Here is a tiny trained network, its code and every weight. The questions are about switching its units off for an input and a class, where a switched-off unit gives its printed mean instead of its output.

import numpy as np


def w(rows, s, z=0):
    codes = np.array(rows[::2]) - 128.0
    scale = np.full(codes.shape[1], s)
    scale[-1] = z or s
    return codes * scale


def norm(h):
    return h / np.sqrt((h * h).mean(-1, keepdims=True) + 1e-5)


def f(y):
    return np.maximum(y, 0)


def log_softmax(a):
    a = a - a.max(-1, keepdims=True)
    return a - np.log(np.exp(a).sum(-1, keepdims=True))


def net(x, mask):
    res = np.array(x, float).reshape(1, 5) / 4 @ E
    u = 0
    for l in range(3):
        y = f(norm(res) @ A[l][:, :-1].T + A[l][:, -1])
        res = res + np.where(mask[u : u + 12], y, B[l][:, -1]) @ B[l][:, :-1]
        u += 12
    return log_softmax(norm(res)[-1] @ U[:, :-1].T + U[:, -1])


A, B = {}, {}
E = w([
[129,130,129,126,128],'x0',
[81,254,108,207,132],'x1',
[136,132,202,159,20],'x2',
[239,135,143,195,146],'x3',
[114,136,149,121,146],'x4',
],0.0072)
A[0] = w([
[119,195,105,134,163,93],'L0N1',
[121,166,185,146,38,12],'L0N2',
[148,2,110,102,220,248],'L0N3',
[144,100,180,74,87,92],'L0N4',
[68,167,171,211,129,117],'L0N5',
[138,72,202,129,100,60],'L0N6',
[248,111,166,120,144,36],'L0N7',
[112,69,70,129,217,152],'L0N8',
[36,83,55,122,101,245],'L0N9',
[118,88,122,91,119,13],'L0N10',
[219,147,176,163,179,187],'L0N11',
[101,131,57,155,204,67],'L0N12',
],0.0091,0.0017)
B[0] = w([
[101,10,87,149,81,180],'L0N1',
[214,147,146,31,124,196],'L0N2',
[205,252,131,63,96,254],'L0N3',
[44,72,168,113,142,194],'L0N4',
[207,153,76,23,137,199],'L0N5',
[109,80,186,186,147,193],'L0N6',
[148,104,185,179,121,208],'L0N7',
[151,245,102,111,83,206],'L0N8',
[45,193,166,142,175,224],'L0N9',
[150,117,193,91,79,162],'L0N10',
[177,102,139,211,179,215],'L0N11',
[137,3,111,164,113,191],'L0N12',
],0.0065,0.0067)
A[1] = w([
[119,140,110,148,153,76],'L1N1',
[98,5,189,121,123,131],'L1N2',
[139,193,175,134,93,174],'L1N3',
[108,108,166,92,187,15],'L1N4',
[170,148,141,130,116,113],'L1N5',
[154,151,140,218,176,126],'L1N6',
[54,152,139,94,122,97],'L1N7',
[102,116,127,38,74,112],'L1N8',
[163,79,124,160,210,2],'L1N9',
[96,114,71,67,129,204],'L1N10',
[104,164,168,45,125,98],'L1N11',
[120,155,104,197,89,153],'L1N12',
],0.013,0.0031)
B[1] = w([
[135,72,136,235,73,144],'L1N1',
[85,79,201,244,104,218],'L1N2',
[144,86,125,12,148,232],'L1N3',
[122,80,138,157,53,150],'L1N4',
[138,71,162,118,193,192],'L1N5',
[138,170,74,47,31,211],'L1N6',
[247,84,148,142,127,216],'L1N7',
[2,204,85,121,119,239],'L1N8',
[90,101,91,127,73,172],'L1N9',
[131,208,214,201,144,216],'L1N10',
[116,112,71,153,68,254],'L1N11',
[104,133,165,103,180,168],'L1N12',
],0.0078,0.0072)
A[2] = w([
[66,150,124,89,162,142],'L2N1',
[77,188,94,81,138,43],'L2N2',
[145,115,9,162,149,108],'L2N3',
[169,112,121,88,174,72],'L2N4',
[219,118,59,121,149,127],'L2N5',
[67,134,123,52,87,116],'L2N6',
[49,51,134,230,143,3],'L2N7',
[76,153,111,191,167,81],'L2N8',
[133,103,183,206,163,177],'L2N9',
[91,165,136,194,65,136],'L2N10',
[141,140,70,209,131,157],'L2N11',
[166,71,65,142,94,100],'L2N12',
],0.013,0.0052)
B[2] = w([
[150,165,125,152,146,192],'L2N1',
[155,148,90,147,66,205],'L2N2',
[67,141,148,159,110,184],'L2N3',
[183,67,138,76,188,163],'L2N4',
[103,78,175,83,137,229],'L2N5',
[120,153,78,160,115,241],'L2N6',
[99,143,136,52,146,205],'L2N7',
[194,95,139,153,187,178],'L2N8',
[157,199,10,208,126,230],'L2N9',
[132,83,150,73,178,254],'L2N10',
[69,99,127,138,141,199],'L2N11',
[93,165,130,114,134,178],'L2N12',
],0.012,0.0065)
U = w([
[124,228,76,119,80,186],'0',
[16,80,169,145,105,159],'1',
[197,82,191,67,136,187],'2',
[192,88,177,251,95,53],'3',
[129,164,116,214,228,4],'4',
],0.025,0.0038)

Each question gives the input, the list of numbers given to net, and the class t.
The units are the neurons (one row each of A and B). Each row of codes is followed by its name. A weight is (code - 128) times the scale printed after its matrix; where a second scale follows, it is the last column's (A, B and U).
mask holds one flag per neuron, layer by layer. A switched-off neuron (its flag False) gives its mean, the last column of its row in B, instead of its output. The means were averaged over made-up inputs and are rounded, as every weight is.
A unit's drop is (log p(t) with every unit on - log p(t) with that unit switched off) / (log p(t) with every unit on - log p(t) with every unit switched off).
The circuit of an input: a set's keep is (log p(t) with only the set's units on - log p(t) with every unit switched off) / (log p(t) with every unit on - log p(t) with every unit switched off). Starting from the 12 units with the biggest drops (on a tie, the unit counted first), units are removed one at a time, each time the one whose removal leaves the highest keep (on an exact tie, the one counted first), for as long as the keep stays at least 0.8.
circuit, biggest first: the units of the circuit, biggest drop first
most important unit: the unit with the biggest drop
top k neurons: the k neurons with the biggest drops, biggest first
top k neurons in layer l: the k neurons of layer l with the biggest drops, biggest first
drop of u: that unit's drop, to one decimal
input [2,-1,0,7,2], class 2: circuit, biggest first	L1N10, L2N5
input [8,-6,8,1,-5], class 3: circuit, biggest first	L0N6, L1N6
input [7,0,2,2,1], class 3: circuit, biggest first	L0N3
input [4,5,0,-5,1], class 4: top 2 neurons	L0N3, L1N10
input [2,1,6,8,-4], class 2: top 3 neurons in layer 1	L1N6, L1N2, L1N10
input [5,2,0,1,-8], class 1: top 3 neurons	L0N3, L1N3, L0N8
input [-2,1,-3,6,7], class 1: top 3 neurons	L1N6, L0N11, L1N9
input [3,0,-8,0,8], class 0: top 2 neurons	L0N8, L0N3
input [-5,1,-3,2,6], class 1: top 2 neurons in layer 0	L0N12, L0N1
input [-8,-7,-2,0,7], class 0: top 2 neurons	L0N3, L1N8
input [-5,-1,7,0,-7], class 1: top 3 neurons in layer 0	L0N11, L0N4, L0N3
input [-3,4,0,-2,4], class 4: top 2 neurons	L0N3, L1N10
input [-8,-5,-1,-1,6], class 0: drop of L0N3	0.9
input [1,1,5,7,5], class 2: most important unit	L1N6
input [-6,5,-2,-1,2], class 4: drop of L1N10	0.3
input [8,5,-5,-2,6], class 4: drop of L1N10	0.2
input [-5,-4,-1,-3,-4], class 0: drop of L2N12	0.0
